[[-30 -62 -49 -36  12  11   9 -13]
 [-49 -44 -45 -19   9 -16 -21  38]
 [ -3  -6 -48  -5  35 -29  -3  18]
 [-12  12   3  15  11 -40 -30  58]
 [ -9  20 -30  26  30 -54  -3  47]
 [-38 -35 -32  17  17 -11  10  16]
 [ 46 -21  41 -27  12  32 -35 -18]
 [-12 -39 -10   4  15  11   8  -8]]
:
[[-13  38  18  58  47  16 -18  -8]
 [  9 -21  -3 -30  -3  10 -35   8]
 [ 11 -16 -29 -40 -54 -11  32  11]
 [ 12   9  35  11  30  17  12  15]
 [-36 -19  -5  15  26  17 -27   4]
 [-49 -45 -48   3 -30 -32  41 -10]
 [-62 -44  -6  12  20 -35 -21 -39]
 [-30 -49  -3 -12  -9 -38  46 -12]]

[[ -1 -13 -39  -2 -33   6]
 [ -5  -9  32  27  24 -16]
 [-32 -30   5 -43 -17   8]
 [-34  33   9   4  -5 -57]
 [ 13  32   3 -22  53   8]
 [ 45  12   9 -29  -6  28]
 [-31  44  31 -16 -10  -3]
 [  1  -8   7  18 -38  36]]
:
[[  6 -16   8 -57   8  28  -3  36]
 [-33  24 -17  -5  53  -6 -10 -38]
 [ -2  27 -43   4 -22 -29 -16  18]
 [-39  32   5   9   3   9  31   7]
 [-13  -9 -30  33  32  12  44  -8]
 [ -1  -5 -32 -34  13  45 -31   1]]

[[-49 -21 -51 -20 -24]
 [  0  -2  30  -4   8]
 [ 26  60 -32   2  -1]
 [-45  17 -16  -9   3]
 [  3  12  -5  22 -31]
 [ 17  15  59   4  36]
 [  5   6 -65  25  -2]
 [-54 -10 -25 -14 -17]
 [  4  -8  42  11 -33]
 [ 21  -4 -19 -24  30]
 [ 23  42  -5   0  32]
 [-30  14  20  -6   3]]
:
[[-24   8  -1   3 -31  36  -2 -17 -33  30  32   3]
 [-20  -4   2  -9  22   4  25 -14  11 -24   0  -6]
 [-51  30 -32 -16  -5  59 -65 -25  42 -19  -5  20]
 [-21  -2  60  17  12  15   6 -10  -8  -4  42  14]
 [-49   0  26 -45   3  17   5 -54   4  21  23 -30]]

[[ 41  45 -17 -40 -22  51  -8  23 -17   6 -14]
 [  5 -11 -17  10  67 -16  -9  29  -7 -16  -4]
 [ 47  65 -17 -37   5  36 -12  37  -3 -14 -17]
 [  0  12  27 -13  23  11  -5  -4 -17   2  -3]]
:
[[-14  -4 -17  -3]
 [  6 -16 -14   2]
 [-17  -7  -3 -17]
 [ 23  29  37  -4]
 [ -8  -9 -12  -5]
 [ 51 -16  36  11]
 [-22  67   5  23]
 [-40  10 -37 -13]
 [-17 -17 -17  27]
 [ 45 -11  65  12]
 [ 41   5  47   0]]

[[  6   9 -49]
 [-54  12   0]]
:
[[-49   0]
 [  9  12]
 [  6 -54]]

[[ 10 -46  -2 -39 -17 -24 -35 -41  -3  -1 -24   6   0  60]
 [-11  12   5 -26  30   0  30  12   2  24  -7 -26 -23 -47]]
:
[[ 60 -47]
 [  0 -23]
 [  6 -26]
 [-24  -7]
 [ -1  24]
 [ -3   2]
 [-41  12]
 [-35  30]
 [-24   0]
 [-17  30]
 [-39 -26]
 [ -2   5]
 [-46  12]
 [ 10 -11]]

[[ -2  25 -13  13  20 -19  33]
 [ -3   4  35  20  20 -10 -20]
 [-38 -36  13 -35   1   8  10]
 [-51  12  19  11 -36 -27 -11]
 [-33  13  41  -8  23  17  23]
 [  8   8  36 -12  -1  49   9]
 [-47 -12  41   3 -33   9  12]
 [ 10 -28  12   7 -22  48 -21]
 [-32 -15  13   2 -43  32 -18]
 [-10  26 -16  15  -3  51   9]
 [ -8 -49  35  57  17  -1  23]
 [-16  11  -9  28  12  31  17]]
:
[[ 33 -20  10 -11  23   9  12 -21 -18   9  23  17]
 [-19 -10   8 -27  17  49   9  48  32  51  -1  31]
 [ 20  20   1 -36  23  -1 -33 -22 -43  -3  17  12]
 [ 13  20 -35  11  -8 -12   3   7   2  15  57  28]
 [-13  35  13  19  41  36  41  12  13 -16  35  -9]
 [ 25   4 -36  12  13   8 -12 -28 -15  26 -49  11]
 [ -2  -3 -38 -51 -33   8 -47  10 -32 -10  -8 -16]]

[[-15   2  50   2 -25  22   8]
 [-10  10  31  -3 -72  70  -6]]
:
[[  8  -6]
 [ 22  70]
 [-25 -72]
 [  2  -3]
 [ 50  31]
 [  2  10]
 [-15 -10]]

[[ 14  -7  66  39  22  -9  31 -41 -11  16]
 [-24  70  35  24 -10  17  22 -14  19  35]
 [ 11  17 -17 -49  -2  35 -43  -7 -40 -45]
 [ 61  -6  -3  -1  37 -20 -14 -30 -29 -49]
 [ 58   1 -11 -10  33 -12 -22 -26 -32 -53]]
:
[[ 16  35 -45 -49 -53]
 [-11  19 -40 -29 -32]
 [-41 -14  -7 -30 -26]
 [ 31  22 -43 -14 -22]
 [ -9  17  35 -20 -12]
 [ 22 -10  -2  37  33]
 [ 39  24 -49  -1 -10]
 [ 66  35 -17  -3 -11]
 [ -7  70  17  -6   1]
 [ 14 -24  11  61  58]]
---
[[ 61  23 -65]
 [ 19   1 -32]
 [-30   1  28]
 [-34  39 -20]]
:
[[ 61  23 -65]
 [ 19   1 -32]
 [-34  39 -20]
 [-30   1  28]]

[[-28 -55 -40  29 -21   6 -13  30   3 -12   7  35  47 -15  43 -13]
 [ 20 -24   1  -8  31 -32 -17 -11  25 -30 -26 -22  10  39  22  42]
 [-11   1   6 -19  -7  17 -17  20  14  36  19 -31   6 -22 -36  26]
 [ 36 -14  25  59 -46 -44  -8 -21  -1  34  17 -22  -6  -1   4  -9]
 [-22   2  29   1 -19 -11   0 -15  21   2 -46  24  27  27 -23 -10]
 [ 28  28  -2   5   1 -13 -44  -4  22 -10  41  13 -43 -17   2  -9]]
:
[[-28 -55 -40  29 -21   6 -13  30   3 -12   7  35  47 -15  43 -13]
 [ 28  28  -2   5   1 -13 -44  -4  22 -10  41  13 -43 -17   2  -9]
 [ 20 -24   1  -8  31 -32 -17 -11  25 -30 -26 -22  10  39  22  42]
 [-11   1   6 -19  -7  17 -17  20  14  36  19 -31   6 -22 -36  26]
 [ 36 -14  25  59 -46 -44  -8 -21  -1  34  17 -22  -6  -1   4  -9]
 [-22   2  29   1 -19 -11   0 -15  21   2 -46  24  27  27 -23 -10]]

[[  7 -20 -26  26  25]
 [ -1 -41  23  -8 -34]
 [-13 -53  -2   8  11]
 [ 13  41 -20  20 -21]
 [-29 -20  17 -15  27]
 [ -3  31 -31  33 -10]
 [-14 -43 -18  28  -2]
 [ 29 -12 -23  23   4]
 [  1 -33 -36  47 -56]
 [  9 -26   9  -7  33]]
:
[[  1 -33 -36  47 -56]
 [ -3  31 -31  33 -10]
 [  7 -20 -26  26  25]
 [ 29 -12 -23  23   4]
 [ 13  41 -20  20 -21]
 [-14 -43 -18  28  -2]
 [-13 -53  -2   8  11]
 [  9 -26   9  -7  33]
 [-29 -20  17 -15  27]
 [ -1 -41  23  -8 -34]]

[[ 51  23 -19  16  -5 -16  24   3  26]
 [ 60  46  -5   4 -12  19  -5  -8   2]
 [ 60   3 -28  25   3 -27  15  -9  14]]
:
[[ 60   3 -28  25   3 -27  15  -9  14]
 [ 51  23 -19  16  -5 -16  24   3  26]
 [ 60  46  -5   4 -12  19  -5  -8   2]]

[[  6  45 -14   1  30  15 -47  31  10 -10 -25  35 -33 -33]
 [ 42  47  -3 -12  10  30  -2  16  31 -28 -21  28 -37  41]
 [  5   7  18  20  62 -18  -9  48   4 -35  11 -33  17 -36]
 [ -5  20  -2   3  23 -12  -3   5  28  -7  -6 -19   1 -18]]
:
[[  6  45 -14   1  30  15 -47  31  10 -10 -25  35 -33 -33]
 [ 42  47  -3 -12  10  30  -2  16  31 -28 -21  28 -37  41]
 [ -5  20  -2   3  23 -12  -3   5  28  -7  -6 -19   1 -18]
 [  5   7  18  20  62 -18  -9  48   4 -35  11 -33  17 -36]]

[[-43 -33 -20 -42 -40 -47 -24 -38 -35 -35]
 [ 46  24  29  38  37  33  27  23  60  26]
 [ 17 -17   3  -6  -3  -7  -3 -24  42 -21]
 [ 26  -2  14   3  -2  15   6  -6  42 -26]
 [ -2 -20   8 -19 -24 -20  -5 -30  26 -40]
 [ 33  15  46  27  19  13  32   4  68   8]]
:
[[-43 -33 -20 -42 -40 -47 -24 -38 -35 -35]
 [ 17 -17   3  -6  -3  -7  -3 -24  42 -21]
 [ -2 -20   8 -19 -24 -20  -5 -30  26 -40]
 [ 26  -2  14   3  -2  15   6  -6  42 -26]
 [ 46  24  29  38  37  33  27  23  60  26]
 [ 33  15  46  27  19  13  32   4  68   8]]
